Below is a small trained network, with its code and all its weights. Each question gives an input and a target symbol and asks what happens when units are switched off, that is, made to give their printed mean instead of their output.

import numpy as np


def w(rows, s, z=0):
    codes = np.array(rows[::2]) - 128.0
    scale = np.full(codes.shape[1], s)
    scale[-1] = z or s
    return codes * scale


def f(y):
    return y / 2 * (1 + np.tanh(0.7978845608 * (y + 0.044715 * y**3)))


def softmax(a):
    e = np.exp(a - a.max(-1, keepdims=True))
    return e / e.sum(-1, keepdims=True)


def log_softmax(a):
    a = a - a.max(-1, keepdims=True)
    return a - np.log(np.exp(a).sum(-1, keepdims=True))


def net(x, mask):
    ids = ['ΛΠΣαγζημ'.index(c) for c in x.split()]
    T = len(ids)
    res = E[ids] + P[:T]
    u = 0
    for l in range(2):
        r = res
        for j in range(2):
            rows = slice(2 * j, 2 * j + 2)
            q, k, v = (r @ M[l][rows].T for M in (Q, K, V))
            z = softmax(np.where(np.tri(T) > 0, q @ k.T / 2**0.5, -1e9)) @ v
            o = O[l][rows]
            res = res + np.where(mask[u + j], z, o[:, -1]) @ o[:, :-1]
        u += 2
        y = f(res @ A[l][:, :-1].T + A[l][:, -1])
        res = res + np.where(mask[u : u + 8], y, B[l][:, -1]) @ B[l][:, :-1]
        u += 8
    return log_softmax(res[-1] @ U[:, :-1].T + U[:, -1])


Q, K, V, O, A, B = {}, {}, {}, {}, {}, {}
E = w([
[68,178,102,214],'Λ',
[206,153,136,123],'Π',
[192,159,129,119],'Σ',
[134,89,59,104],'α',
[208,158,77,82],'γ',
[2,8,79,177],'ζ',
[243,133,111,118],'η',
[200,159,101,98],'μ',
],0.014)
P = w([
[73,168,248,61],'0',
[201,199,95,255],'1',
[197,148,118,152],'2',
[174,141,112,108],'3',
[162,128,112,92],'4',
[149,124,105,86],'5',
[158,76,134,100],'6',
[115,131,75,76],'7',
[139,64,122,99],'8',
],0.0071)
Q[0] = w([
[162,80,222,2],'L0H0',
[55,13,111,94],'L0H0',
[187,128,200,121],'L0H1',
[231,191,36,88],'L0H1',
],0.0056)
K[0] = w([
[187,200,116,17],'L0H0',
[168,79,12,196],'L0H0',
[174,132,255,122],'L0H1',
[161,175,147,98],'L0H1',
],0.0057)
V[0] = w([
[133,166,94,198],'L0H0',
[192,155,73,130],'L0H0',
[182,254,162,146],'L0H1',
[146,101,119,75],'L0H1',
],0.0088)
O[0] = w([
[54,135,75,152,148],'L0H0',
[138,104,2,203,252],'L0H0',
[108,200,123,216,219],'L0H1',
[155,69,29,131,169],'L0H1',
],0.0086,0.0044)
A[0] = w([
[224,191,123,121,182],'L0N0',
[30,109,154,145,129],'L0N1',
[84,167,174,208,253],'L0N2',
[159,121,138,48,137],'L0N3',
[160,108,137,113,221],'L0N4',
[122,187,135,91,110],'L0N5',
[205,85,118,130,230],'L0N6',
[247,181,98,80,219],'L0N7',
],0.011,0.0031)
B[0] = w([
[50,73,233,97,212],'L0N0',
[136,18,131,81,135],'L0N1',
[135,122,76,22,151],'L0N2',
[175,133,254,90,132],'L0N3',
[55,175,113,77,146],'L0N4',
[117,27,204,152,124],'L0N5',
[42,208,66,88,204],'L0N6',
[34,108,158,106,251],'L0N7',
],0.0064,0.012)
Q[1] = w([
[81,148,109,121],'L1H0',
[110,137,107,155],'L1H0',
[136,124,144,140],'L1H1',
[157,183,122,252],'L1H1',
],0.023)
K[1] = w([
[107,9,114,163],'L1H0',
[139,49,165,153],'L1H0',
[137,184,123,119],'L1H1',
[242,201,49,162],'L1H1',
],0.012)
V[1] = w([
[103,34,253,162],'L1H0',
[233,47,134,201],'L1H0',
[42,102,56,138],'L1H1',
[140,174,237,118],'L1H1',
],0.0055)
O[1] = w([
[254,47,134,175,108],'L1H0',
[131,17,160,113,2],'L1H0',
[179,131,157,88,232],'L1H1',
[49,63,126,30,106],'L1H1',
],0.0081,0.0069)
A[1] = w([
[88,132,60,120,66],'L1N0',
[172,160,71,209,167],'L1N1',
[151,173,119,172,185],'L1N2',
[193,158,96,174,89],'L1N3',
[135,152,123,164,79],'L1N4',
[132,231,133,213,238],'L1N5',
[249,158,105,152,68],'L1N6',
[98,149,193,74,254],'L1N7',
],0.011,0.0033)
B[1] = w([
[181,161,78,196,254],'L1N0',
[77,59,136,134,213],'L1N1',
[73,90,182,85,170],'L1N2',
[125,70,224,108,172],'L1N3',
[126,147,195,145,134],'L1N4',
[2,67,155,89,243],'L1N5',
[128,185,183,86,171],'L1N6',
[69,147,168,145,238],'L1N7',
],0.0075,0.0089)
U = w([
[141,99,156,132,76],'Λ',
[144,96,148,100,80],'Π',
[134,113,158,147,4],'Σ',
[175,114,147,93,239],'α',
[144,119,160,157,74],'γ',
[180,192,26,100,222],'ζ',
[63,153,254,33,159],'η',
[70,95,86,106,178],'μ',
],0.0083,0.0041)

Each question gives the input, a string of symbols that net reads in full, and the target symbol t.
The units are the heads (2 rows each of Q, K, V and O) and the neurons (one row each of A and B). Each row of codes is followed by its name. A weight is (code - 128) times the scale printed after its matrix; where a second scale follows, it is the last column's (O, A, B and U).
mask holds one flag per unit, layer by layer, with each layer's heads first. A switched-off unit (its flag False) gives its mean, the last column of its rows in O or B, instead of its output. The means were averaged over made-up inputs and are rounded, as every weight is.
A unit's drop is (log p(t) with every unit on - log p(t) with that unit switched off) / (log p(t) with every unit on - log p(t) with every unit switched off).
The circuit of an input: a set's keep is (log p(t) with only the set's units on - log p(t) with every unit switched off) / (log p(t) with every unit on - log p(t) with every unit switched off). Starting from the 12 units with the biggest drops (on a tie, the unit counted first), units are removed one at a time, each time the one whose removal leaves the highest keep (on an exact tie, the one counted first), for as long as the keep stays at least 0.8.
units of the circuit, in order: the units of the circuit, biggest drop first
most important unit: the unit with the biggest drop
k most important neurons: the k neurons with the biggest drops, biggest first
k most important neurons of layer l: the k neurons of layer l with the biggest drops, biggest first
which heads matter: for each layer, one digit per head in row order, 1 if its drop is at least 0.15 and else 0, layers parted by /
drop of u: that unit's drop, to one decimal
input γ Σ γ α, target η: 3 most important neurons of layer 1 : [L1N3 L1N5 L1N6]
input α γ η γ Σ γ γ, target ζ: which heads matter : 10 / 01
input γ μ α, target η: which heads matter : 10 / 01
input ζ Σ μ Π, target α: which heads matter : 10 / 10
input Σ α α η γ η μ γ η, target ζ: most important neuron : [L1N0]
input ζ α γ α Σ, target α: units of the circuit, in order : [L1H0 L0N1 L0H0]
input ζ Λ γ μ Λ γ α Σ, target α: which heads matter : 10 / 10
input γ μ Λ α Λ Λ, target ζ: which heads matter : 11 / 00
input γ α μ μ γ α α γ γ, target ζ: which heads matter : 11 / 00
input Λ γ α Λ μ Λ, target ζ: which heads matter : 11 / 01
input Λ α α α Σ α, target ζ: which heads matter : 01 / 00
input α α μ α ζ α α, target α: 2 most important neurons of layer 1 : [L1N5 L1N7]
input Σ α η, target η: drop of L0N7 : 0.2
input α Π ζ α Λ μ γ α α, target α: most important unit : L1H0
input η α Λ α μ α α, target ζ: drop of L0H1 : 0.2
input α α η, target η: drop of L1N7 : 0.1
